Here is a tiny trained network, its code and every weight. The questions are about switching its units off for an input and a class, where a switched-off unit gives its printed mean instead of its output.

import numpy as np


def w(rows, s, z=0):
    codes = np.array(rows[::2]) - 128.0
    scale = np.full(codes.shape[1], s)
    scale[-1] = z or s
    return codes * scale


def norm(h):
    return h / np.sqrt((h * h).mean(-1, keepdims=True) + 1e-5)


def f(y):
    return y / 2 * (1 + np.tanh(0.7978845608 * (y + 0.044715 * y**3)))


def log_softmax(a):
    a = a - a.max(-1, keepdims=True)
    return a - np.log(np.exp(a).sum(-1, keepdims=True))


def net(x, mask):
    res = np.array(x, float).reshape(1, 6) / 4 @ E
    u = 0
    for l in range(2):
        y = f(norm(res) @ A[l][:, :-1].T + A[l][:, -1])
        res = res + np.where(mask[u : u + 3], y, B[l][:, -1]) @ B[l][:, :-1]
        u += 3
    return log_softmax(norm(res)[-1] @ U[:, :-1].T + U[:, -1])


A, B = {}, {}
E = w([
[143,121,129,153,114,126,168,155,126,108,109,154],'x0',
[130,130,120,148,122,110,119,120,131,122,144,129],'x1',
[122,127,132,134,141,129,138,131,140,119,135,133],'x2',
[132,148,114,155,113,127,139,105,115,141,115,144],'x3',
[100,46,106,61,86,116,230,8,99,21,129,41],'x4',
[1,140,158,148,11,172,102,131,218,91,37,133],'x5',
],0.011)
A[0] = w([
[13,118,131,118,9,145,143,63,172,62,80,99,1],'0.n0',
[117,70,114,76,94,119,223,5,83,32,135,50,85],'0.n1',
[215,89,111,93,197,109,215,40,40,94,176,85,44],'0.n2',
],0.028,0.0076)
B[0] = w([
[93,82,78,104,183,83,196,113,157,40,162,26,237],'0.n0',
[188,178,216,175,51,190,19,147,99,243,64,255,253],'0.n1',
[82,82,66,91,203,80,214,129,154,33,179,24,230],'0.n2',
],0.019,0.051)
A[1] = w([
[238,116,228,176,194,168,22,250,100,222,134,211,160],'1.n0',
[34,89,135,106,14,160,168,55,146,67,63,106,2],'1.n1',
[4,136,32,119,132,92,182,113,179,65,163,56,94],'1.n2',
],0.018,0.0043)
B[1] = w([
[124,160,138,140,59,149,91,93,127,167,100,171,252],'1.n0',
[145,179,47,71,244,103,180,200,63,174,255,172,152],'1.n1',
[148,134,165,145,68,154,97,98,111,157,87,167,224],'1.n2',
],0.0098,0.044)
U = w([
[168,166,153,111,39,140,54,111,126,210,73,255,246],'0',
[62,70,75,58,148,69,179,98,177,35,134,57,10],'1',
],0.0072,0.0013)

Each question gives the input, the list of numbers given to net, and the class t.
The units are the neurons (one row each of A and B). Each row of codes is followed by its name. A weight is (code - 128) times the scale printed after its matrix; where a second scale follows, it is the last column's (A, B and U).
mask holds one flag per neuron, layer by layer. A switched-off neuron (its flag False) gives its mean, the last column of its row in B, instead of its output. The means were averaged over made-up inputs and are rounded, as every weight is.
A unit's drop is (log p(t) with every unit on - log p(t) with that unit switched off) / (log p(t) with every unit on - log p(t) with every unit switched off).
The circuit of an input: a set's keep is (log p(t) with only the set's units on - log p(t) with every unit switched off) / (log p(t) with every unit on - log p(t) with every unit switched off). Starting from all 6 units, units are removed one at a time, each time the one whose removal leaves the highest keep (on an exact tie, the one counted first), for as long as the keep stays at least 0.8.
circuit, biggest first: the units of the circuit, biggest drop first
top k neurons: the k neurons with the biggest drops, biggest first
k most important neurons of layer l: the k neurons of layer l with the biggest drops, biggest first
drop of u: that unit's drop, to one decimal
input [5,8,6,0,7,-4], class 0: circuit, biggest first -> [0.n1]
input [4,-4,4,-7,-7,8], class 1: top 3 neurons -> [0.n1 1.n0 1.n1]
input [6,3,-2,4,3,-3], class 0: 2 most important neurons of layer 0 -> [0.n1 0.n0]
input [-3,6,-5,-8,-3,4], class 1: top 2 neurons -> [0.n1 1.n0]
input [-6,8,1,7,-6,-8], class 1: top 2 neurons -> [0.n1 1.n0]
input [-3,-3,2,-1,4,3], class 0: top 2 neurons -> [0.n1 0.n2]
input [-1,-2,-6,4,3,-3], class 0: top 2 neurons -> [0.n1 0.n0]
input [-2,1,7,-3,-2,-1], class 0: top 2 neurons -> [0.n2 0.n0]
input [8,5,-2,-7,5,-5], class 0: drop of 0.n0 -> 1.4
input [-8,6,0,-5,-6,7], class 1: drop of 1.n0 -> 1.5
input [2,2,-7,-3,3,0], class 0: drop of 0.n1 -> 2.1
input [-3,4,-5,8,-2,-7], class 1: drop of 0.n1 -> 0.0
